Each row, then one of two labels for whether it has a hidden trait; a new part has new ones:
In the rows, zero is written as 128.
[142  65 158  99 135 166 100 124 114 145  87 145 126 123 127 114  92 106
 128 116 104  97 146 102  97 139 124 133 105 124 132 149 122 135 100 145
 119 115 118 127 136 121 133 158 129 119 152 118 136 133 123  99 132 136
  92 151 143 117 150 175  95 124 114 166  84 129 121 157 131  77 145 149
 104 107 158  98 107 119 115 131 166 125 149 116 151 127 133  95 125 170
 103 134 125 142 168 138 126 112 111 126 123  95 106 136 140 120 105 144
  93  93 114 138 145 149  47 141 120 139 174 112 188 113 177 113 128 141
 135 115 168 135 139 155 148 147 131 118 162 123 123  95 137 111 176 135
 139 120 158 128 109 190 133 126 144 144 129  99 117 183 113 125 132 114
 117 133 138 104  91 141 119 109 154 159 138 138 118 131 111 204 154 160
 138]  G
[108 209  55 183  49  52 165 152 148  92 178  82 119 133 121 131 178 173
 127 173  86 201 108 170 178 116 139 116 168 128 116  93 125 101 208 112
 107 151 155 174 132 124 138  69 103 182  93 149 115 104 146 252 133 129
 146  83  97 147 111  56 155 142 169  88 191 105 150  76 117 197 126  78
 154  85  51 162 164 146 171 128  65 141  99 164  56 115 143 179 164  26
 182  98 128 132  60 140 132 187 172 160 127 161 155 125 160 150 149 114
 182 214 164 121  91  80 223  88 115 112  71 140  18 170  13 158 122 133
 118 133  54 106  84  57  90 108 161 129  98 105 134 160 115 169  57 108
 155 135  97 137 185   4 123 147 106  90 128 161 156  23 156 133 114 160
 180 164 165 213 201  89 136 166  61  75 119 108 139 114 140  23  34  47
 109]  U
[141  73 102 152  33 131 103 157 121 113 102  97 119 112 113 103  97 155
 120 161  20 171 136 129 118 134 128 129 141 113 121 128  99 104 162 157
  52 103 144 211 144 102 157 116  91 208 132 127 135 105 155 255 120 155
  37 122 125 126 170 130  66 151 159 199  98  84 158 146 120  59 172 106
  93  15  97 104 116 143 175 138 140 133 141 158  82 106 195 136 175  92
 143  85 116 174 159 184 125 165 154 171 107  92 100 147 234 147  91 151
 120 178 143 141 110 111  71  97  79 127 131  97 125 161  93 155 119 179
 135  95 132 101  74  75 123 153 181 107 183  60 124  77 137 137 165 117
 218 113 169 137 148 108 130 157 150 121 137 115 135 126 143 131 117 131
 188 194 219 216 155 107 121 141 114 108 142 121 112 112  95 159  53  88
 129]  G
[119 180 135 114 191 110 137 112 134 129 163 151 118 133 142 140 152 116
 126 119 191 123 120 138 143 121 133 124 126 136 137 121 146 140 129 100
 169 163 127  81 119 136 107 133 149  81 120 141 129 135 125  62 137 104
 185 120 142 132  93 122 186 116 111  76 152 158 107 103 134 190  96 134
 158 180 136 142 141 113 109 127 107 118 122 120 151 141  89 125 105 139
 135 150 131 102  71  79 130 119  97 106 145 158 154 117  65 113 157 118
 147 115 117 128 135 128 182 147 154 133 123 145 113 108 135 118 135  98
 133 147 114 145 166 150 133 106  97 142  90 162 126 150 120 131  89 134
  77 139 105 131 126 111 125 113 105 131 123 125 119 118 127 127 128 111
  92  72  76  69 122 143 132 125 123 143 116 142 139 137 143 101 174 134
 123]  G
[143  90 164  94 179 172 112 110 120 140 110 147 142 118 128 132  95 109
 123 100 169  92 130 108  93 127 117 143 118 115 129 137 124 140  94 138
 134  99 112 104 117 134 118 149 142 118 148 103 141 139 130  80 104 129
 106 152 154 118 137 150  95 126 107 152  89 131 127 173 134 104 126 160
 115 160 185 120 110 128 114 129 161 121 142 111 162 136 119 108 110 185
 100 134 123 125 187 126 122  91 110 110 122 115 118 130 130 127 121 134
 114  85 113 126 151 149  80 148 141 136 151 120 183 105 196 132 132 129
 140 123 171 140 147 156 150 134 107 136 148 131 128 113 135  98 169 137
 122 127 154 121  86 200 128 121 146 167 136 126 102 177 122 126 137 108
 112 110 107  97 103 149 130 108 172 142 137 131 118 134 115 177 170 171
 142]  G
[146  55 154  95 134 156  83 125 111 145  80 152 111 118 127 106  83  95
 122 120  84 107 153 105  96 142 128 131  98 118 137 146 119 137 101 141
 109 133 120 133 144 113 133 170 124 117 159 123 142 126 133 106 142 135
  77 149 161 117 154 187  98 124 113 177  73 131 117 160 133  77 144 141
 106  89 148  81  98 109 125 136 162 123 161 120 148 124 143  80 130 176
 107 131 118 148 154 135 127 129  88 131 124  90  98 139 150 114 104 153
  86  88 105 150 151 143  22 139 111 149 173 101 201 110 174 110 127 151
 145 106 175 141 138 159 159 149 132 115 179 113 118  72 138 110 180 136
 150 116 177 138 107 186 133 129 144 149 130  73 104 198 113 125 127  96
 115 116 153  93  87 145 115 101 145 172 141 148 115 132  96 225 160 156
 135]  G
[140  70 165  90 158 159  88 118 112 153  86 163 109 122 133 111  90  95
 125 111 112  92 152 103  99 141 130 129  90 126 140 149 127 143  91 132
 134 148 117 109 143 119 125 176 138  89 157 127 139 132 123  68 151 126
 109 148 161 117 139 195 122 116 103 157  82 149 102 150 135 104 132 147
 119 118 159  87 102 103 110 134 161 120 155 110 161 130 123  76 116 182
 101 147 123 135 142 117 129 117  74 117 131 101 106 132 114 107 112 149
  87  75 100 150 157 154  42 150 124 150 173 110 200  99 183  98 130 133
 143 117 170 149 172 182 160 143 117 117 161 135 118  84 134 109 164 139
 122 120 167 137 103 192 133 120 134 146 125  70 105 203 106 124 129  95
  93  95 124  59  76 153 116  99 145 191 136 153 121 135 105 216 182 166
 134]  G
[138  63 187  99 173 185  88 116 112 148 103 163 123 119 140 120  93 118
 127 110 156  89 146  99  90 137 124 132 100 146 145 161 132 146  77 137
 142 108 117 104 123 117 124 182 144  93 140 132 139 142 120  42 123 122
 108 160 153 110 146 191 126 125 103 176  74 144 109 150 136  46 141 167
 101 127 188 100  97 109  92 131 170  99 153 102 180 144 127 105 110 188
  98 145 126 137 136 117 125  79  92 107 135  95 108 129  95 101 103 149
  96  80 102 136 148 164  57 160 122 137 168 116 205 101 214 108 133 130
 141 119 186 130 155 160 151 150 110 118 153 135 117  96 143 110 182 146
 112 125 137 126  98 207 130 118 134 139 126  97 117 208 110 127 136  95
  90  93 118  59  78 166 119  94 193 161 127 155 122 135 120 214 198 172
 141]  G
[128 170  89 138 109  99 144 132 140 112 144 113 126 123 118 130 137 136
 120 137 118 161 112 146 149 118 130 130 148 109 120 102 122 115 172 120
 109 142 136 144 127 131 124  96 118 157 124 123 131 112 147 191 121 130
 120 106 135 140 119  89 122 135 144 109 152 115 141 124 124 175 120 102
 145 119 100 138 145 139 166 131 102 139 120 146 100 117 135 138 143  96
 149 111 120 129 125 131 126 162 137 144 122 148 141 131 171 145 143 123
 152 160 141 130 122 103 167 111 134 129 107 128  86 142  83 151 126 134
 134 128  98 131 117 101 125 113 139 138 127 110 132 131 119 135 100 118
 147 130 135 134 139  80 125 137 128 139 134 141 119  71 146 129 121 130
 155 138 142 169 161 110 133 141  99 110 131 113 128 124 117  82  87  94
 123]  U

Part 2:
[130 130  92  66  91 130 148 131 148 176 111 108  93 131 102 120 130 113
 130 206 156 151 171 103 143 141]  V
[128 124  91  85 105 212  81 123 179 139 180 191 125 137 120 166 128 106
 102 175 168  79  81 118 146 147]  D
[135 109 177  81  71  63 132 100 165  77 143 103 144 152 124 105 118 120
 141  16  73 113  96 119 106 146]  D
[126 146 117 140 104 143 131 145 119 151 136 113 146 136 113 164 124 125
 124 123 131 119 120 127 133 133]  V
[105 149  95  75 123 182 117 143 100 133 136 176  79 139  98 181 124 170
 140 214 111 127 130 121 113 126]  D
[165 132 107 255  50   1 138 175 132 174 101  49 203  96 200 146 139  79
 135  23 200 199 200 150 146 128]  D
[136 131 137 124 130 163 114  97 137  77 156 152  82 125 135 111 121 134
 127 178 123 104 109 126 119 129]  D
[119  96 147 137 142 140 114 102  74  85 134 118 189 115  87  48 131 135
 107 129  66  86  46 131 122  96]  V
[144 120 142 233 150 107 121 136 130 106 125 122 158 108 183 116 130 109
 116  68 176 139 136 155 136 119]  V
[128 169 118 111 127 127 169 126 149 199 109  80  70 123 105  98 128 118
 133 217 176 148 191 106 160 146]  V
[119 153  92 105 128 136 142 138  81 165 122 124 100 125  80 176 127 154
 139 223 128 148 143 118 122 119]  D
[134 133 130 155  85 165 126 128 103 111 137 140 131 120 129 135 127 124
 118 131 128 122 107 141 128 120]  V
[121 151 126 140 117 166 143 132 102 157 135 121 111 135  88 160 123 136
 124 150 118 118 106 125 137 126]  V
[121 143 100  97 159  82 144 154 169 220 107  82 130 132 111 129 135 120
 130 169 186 155 181 106 159 140]  V
[153 127 172  90 117  42 127 101 172  78 158  80 136 142 134 106 120 111
 139  56  90 108 104 118 112 162]  D
[ 93 133  92  65 144  92 110 153 104 188 129 140 144 145  94 166 133 145
 135 176 103 123 130 109 124 127]  V
[133 144 108 152 122 119 125 161 134 153 121 136 127 129 157 164 130 125
 139 109 162 159 169 136 127 135]  D
[134 123 121 132 107 139 122 139 168 163 124 137 117 126 160 149 127 112
 122 124 179 135 153 132 146 143]  D
[124 102 131 154 114  77 140 125 110 147  91  82 174 109 122  76 140 122
 119 108 117 141 151 131 139 102]  D
[105 137 103  91 142  71 118 156  93 174 131 103 182 140  83 188 131 142
 138 131  75 131  93 112 118 121]  V
[113 137  99 101 137 177 125 145 132 147 129 166 106 140 130 171 127 144
 135 166 130 130 141 125 126 134]  D
[123 122  86  86  90 129 134 126  56 137 113 130 135 114  62 135 133 146
 130 242  85 136 126 113 118 104]  D
[162 136 167 112 111  37 134 105 186 120 160  62 125 134 127 109 120  90
 133  84 118 121 106 112 131 157]  D
[112 117  83  77 107 255 109 161 173 187 149 188 157 156 109 207 127 100
 105 128 178 104  87 120 156 155]  D
[122 129 143 108 140 245 149 109 122  83 119 172  77 137 122 112 120 150
 132 149 121 121 135 131 113 126]  V
[178 123 190  60 113  76 134  98 151  73 137 115 129 151 115  99 119 147
 144  76  56 101  91 119 106 138]  D
[126  88  98 117 178 118 134 125  77 135  98 114 173 107  91 124 138 119
 124 146 104 144 131 122 117 105]  D
[123 148 135 168 100 190 130 126 100 114 138 146 105 118 122 131 126 140
 117 175 133 115 108 137 132 113]  V
[119 114 129 133 122 105 120 118  91 127 111 114 149 101 113 102 140 139
 121 155  99 133 127 131 128  97]  D
[116 117 175 179  83 146 130 113 116 106 125 101 195 111 115  78 131 124
 104  88 104  92  72 141 134 101]  V
[118 120 127 110 157  83 118 116  61 113 143 103 178 123  63 142 129 139
 118 160  48  99  49 122 114  98]  V
[142 149 112  97 114 126 113 117 159 151 182 116  91 132 105 117 123  97
 110 207 158  88  86 108 152 148]  D
[142 114 137 119 134 142 135 111 136  82 125 148  78 129 144 107 123 136
 141 142 136 134 151 128 113 135]  V
[125 142 125  57 160 192 127 118 133 122 145 182  66 131 110 123 124 140
 122 228 137 110 123 120 137 136]  D
[126 115 141 150 136  88 127 114  70  99 130  91 191 112  79 124 131 124
 112 116  76 103  50 130 126  97]  V
[139 112 117  99 155 134 139 109 138 116 124 127  52 125 125 104 125 126
 140 201 135 135 159 114 118 140]  V
[101  98 159  88 107 122 128 108 110  97 100 129 163 130 112  66 134 148
 128 122  57 111 112 125 120 111]  D
[120 110  86  64 154  99 110 127 150 138 134 141 123 129 129 131 135 126
 130 206 125 126 153 104 127 135]  V
[104 160  99 130 138 255  97 162 165 178 158 212 122 149 146 206 126 129
 109 131 193  97 104 143 156 141]  D
[101 134 100  85 140  51 115 161 128 184 126 117 171 144 109 174 133 139
 136 126 107 139 125 116 125 125]  V
[126 136 115  97 133 215 141 129 145 156 126 144 101 137 115 130 125 121
 123 179 165 121 138 118 143 141]  D
[108 125  86  68 181  77 110 155 151 201 120 131 158 142 116 158 135 123
 133 139 122 136 146 110 134 135]  V
[160 117 121  83 151  89 109 103 182 113 191 107 122 133 117 134 123  82
 116 137 138 100  69 108 131 149]  D
[120 151 130 130 103 152 131 141 120 153 136 121 145 138 104 162 124 135
 125 132 123 112 109 125 135 133]  V
[141 136 122 149 103 135 123 135 136 131 142 133 136 130 119 169 122 122
 123 121 122 119 103 135 125 125]  V
[116 130 190  93 109  93 150 108 144 101 106  91 145 149 121  81 124 144
 137  52  76 114 126 123 119 131]  D
[ 93 143 188 121 149  97 118  99 123  82 122 141 106 121 135  32 131 178
 128 177  72  87 112 133 122 105]  D
[111 120  96  66 149  95 132 148  81 154 132 105 197 144  60 208 127 137
 137 114  46 122  90 113 110 116]  V
[118 123 112 104 107  36 108 137  71 122 143  94 195 128  97 176 130 134
 131 120  59 103  93 121 109 109]  V
[134 113 139 174 101 207 130 120 116  98 117 158 125 120 147 123 128 130
 120 116 144 120 117 143 127 117]  V
[136 129 114  86 140 126 137 116 145 124 129 117  72 128 119 103 127 125
 135 209 142 137 169 111 127 142]  V
[110 151 106  78 130 227 135 139 143 157 130 171  89 143 105 144 126 144
 126 226 145 124 135 125 137 139]  D
[116  82 169 128 123 196 135 107 114  73 116 144 194 126 111  83 129 125
 100  73  75  82  58 140 122 106]  V
[139 160 133 128 145 177 153 113 138 145 132 108  56 129 111 137 122 124
 125 173 163 125 145 121 145 139]  D
[100  86 163  43 127 172 140 107 131  74 101 141 174 157  96  96 124 145
 135  77  36 101  95 112 103 127]  D
[136 122 142 125 107 153 143 107 127  87 115 157  68 131 146  99 121 140
 133 134 142 134 151 134 117 132]  V
[134  58 122  87 156 242 155 130 115  90  89 142 178 145 126 149 123 134
 127   4 121 136 130 134 110 139]  V
[118 112 137 132  84 231 145 119 112  87 118 166 128 132 126 114 124 141
 123 124 126 120 118 139 120 120]  V
[ 98 147  92 122 205 255 109 181 138 173 146 210 137 164 136 227 123 143
 116 110 169 105 109 144 141 147]  D
[108 138  98  99  95  39 131 168 103 201 128  87 177 143  92 188 132 128
 140 107 101 150 108 115 131 131]  V
[142 123 135 120  86 141 137 110 143  98 125 133  66 122 143  95 119 133
 140 162 132 135 166 124 122 139]  V
[118 170 113 137 113 137 128 145  87 158 137 139  74 125 119 147 128 163
 141 216 135 138 137 129 129 124]  D
[101  99 139 113 151 125 133 101 104 112  97 124 164 120 103  60 136 144
 122 144  78 118 118 126 124 101]  D
[134 142 105  89 171 194 113 120 177 175 171 135 123 138 103 143 126  95
 103 188 175  90  88 110 157 153]  D
[112 153 119  96  92 226 134 118  57 124 142 159  87 135  66 162 121 159
 121 216 102 113  83 122 125 115]  V
[135 125 125 180  90  16 129 144  82 154 128  54 220 111  96 173 133 115
 126  85  93 133  85 127 131 111]  V
[110 122  95 107  84  56 107 151 157 181 125 121 145 132 136 133 137 117
 130 158 134 142 161 114 139 138]  V
[ 92 166  89 131 102 255 125 183 114 186 139 222 114 167 124 253 119 161
 123 107 157 120 106 142 135 140]  D
[126 118  92 124 103  99 132 133  74 137 114 115 138 111  95 153 134 137
 128 183 107 144 135 121 118 110]  D
[127 114 139 165  96 202 137 123 118  94 115 162 120 123 139 116 126 133
 119 118 135 123 129 145 129 118]  V
[136 130 142  87 167 188 130  97 126  83 148 143  86 133 117 114 120 136
 128 157 122 106 107 125 118 135]  D
[137 126 127 129 151 169 136 120 143 138 126 126  99 128 124 122 124 117
 123 145 162 129 138 126 138 141]  D
[118 136  98 111 107 179 126 146 143 153 127 165 113 138 140 159 127 132
 130 145 158 132 147 126 132 134]  D
[131  94 145 121 176 160 109  97 128  31 134 196  90 130 164 103 123 145
 135 123 111 114 125 140  95 126]  V
[156 151 141  81 183 103 140  98 179 131 169  73 113 138  89 121 118  98
 126 145 137 105  91  98 140 164]  D
